Below is a small trained network, with its code and all its weights. Each question gives an input and a class and asks what happens when units are switched off, that is, made to give their printed mean instead of their output.

import numpy as np


def w(rows, s, z=0):
    codes = np.array(rows[::2]) - 128.0
    scale = np.full(codes.shape[1], s)
    scale[-1] = z or s
    return codes * scale


def f(y):
    return np.maximum(y, 0)


def log_softmax(a):
    a = a - a.max(-1, keepdims=True)
    return a - np.log(np.exp(a).sum(-1, keepdims=True))


def net(x, mask):
    res = np.array(x, float).reshape(1, 2) / 4 @ E
    y = f(res @ A[0][:, :-1].T + A[0][:, -1])
    res = res + np.where(mask, y, B[0][:, -1]) @ B[0][:, :-1]
    return log_softmax(res[-1] @ U[:, :-1].T + U[:, -1])


A, B = {}, {}
E = w([
[245,121,156,171,249,193],'x0',
[115,12,96,156,177,24],'x1',
],0.011)
A[0] = w([
[185,154,125,128,169,127,180],'neuron 0',
[191,116,109,59,102,119,62],'neuron 1',
[150,174,153,131,162,176,139],'neuron 2',
[101,48,87,137,110,36,128],'neuron 3',
[101,146,123,137,88,168,205],'neuron 4',
[133,8,129,138,207,40,198],'neuron 5',
[117,121,194,141,130,101,68],'neuron 6',
[126,163,139,110,108,114,107],'neuron 7',
[132,191,139,126,81,198,113],'neuron 8',
[85,174,104,143,87,162,101],'neuron 9',
[200,36,124,147,206,139,45],'neuron 10',
[152,110,121,138,99,135,38],'neuron 11',
[134,191,110,152,161,226,133],'neuron 12',
[142,156,169,137,127,171,129],'neuron 13',
[194,153,140,105,173,246,158],'neuron 14',
[221,121,142,156,223,211,253],'neuron 15',
[85,127,131,87,133,99,121],'neuron 16',
],0.014,0.003)
B[0] = w([
[138,121,162,116,165,101,175],'neuron 0',
[122,128,127,126,124,127,129],'neuron 1',
[118,64,164,155,103,118,179],'neuron 2',
[113,53,200,150,38,148,219],'neuron 3',
[179,177,106,137,141,124,174],'neuron 4',
[104,59,3,102,130,118,241],'neuron 5',
[120,130,123,116,132,124,133],'neuron 6',
[115,155,126,190,185,145,153],'neuron 7',
[102,116,42,134,122,147,198],'neuron 8',
[132,202,138,90,147,169,179],'neuron 9',
[189,93,73,120,213,76,211],'neuron 10',
[139,126,139,89,117,141,128],'neuron 11',
[84,61,169,127,72,114,194],'neuron 12',
[112,98,149,133,71,129,166],'neuron 13',
[136,50,223,145,62,105,219],'neuron 14',
[157,159,224,97,206,42,250],'neuron 15',
[123,185,155,144,135,154,166],'neuron 16',
],0.027,0.02)
U = w([
[172,83,77,87,180,81,27],'0',
[127,124,249,148,108,135,173],'1',
[71,58,86,140,68,153,251],'2',
[127,209,61,115,155,177,28],'3',
],0.012,0.0023)

Each question gives the input, the list of numbers given to net, and the class t.
The units are the neurons (one row each of A and B). Each row of codes is followed by its name. A weight is (code - 128) times the scale printed after its matrix; where a second scale follows, it is the last column's (A, B and U).
mask holds one flag per neuron, in row order. A switched-off neuron (its flag False) gives its mean, the last column of its row in B, instead of its output. The means were averaged over made-up inputs and are rounded, as every weight is.
A unit's drop is (log p(t) with every unit on - log p(t) with that unit switched off) / (log p(t) with every unit on - log p(t) with every unit switched off).
most important unit: the unit with the biggest drop
k most important neurons: the k neurons with the biggest drops, biggest first
drop when u is switched off: that unit's drop, to one decimal
input [-3,-5], class 3: most important unit	neuron 3
input [-2,0], class 1: 3 most important neurons	neuron 5; neuron 10; neuron 8
input [-8,-2], class 3: 2 most important neurons	neuron 14; neuron 15
input [-4,1], class 1: 3 most important neurons	neuron 5; neuron 8; neuron 10
input [-5,-1], class 3: 2 most important neurons	neuron 14; neuron 15
input [5,0], class 1: 3 most important neurons	neuron 14; neuron 5; neuron 8
input [-3,0], class 1: 3 most important neurons	neuron 5; neuron 8; neuron 10
input [-6,1], class 1: 2 most important neurons	neuron 5; neuron 8
input [0,4], class 2: 2 most important neurons	neuron 15; neuron 3
input [-5,-8], class 3: 2 most important neurons	neuron 9; neuron 3
input [-7,4], class 2: drop when neuron 15 is switched off	2.4
input [1,-1], class 1: drop when neuron 10 is switched off	0.1
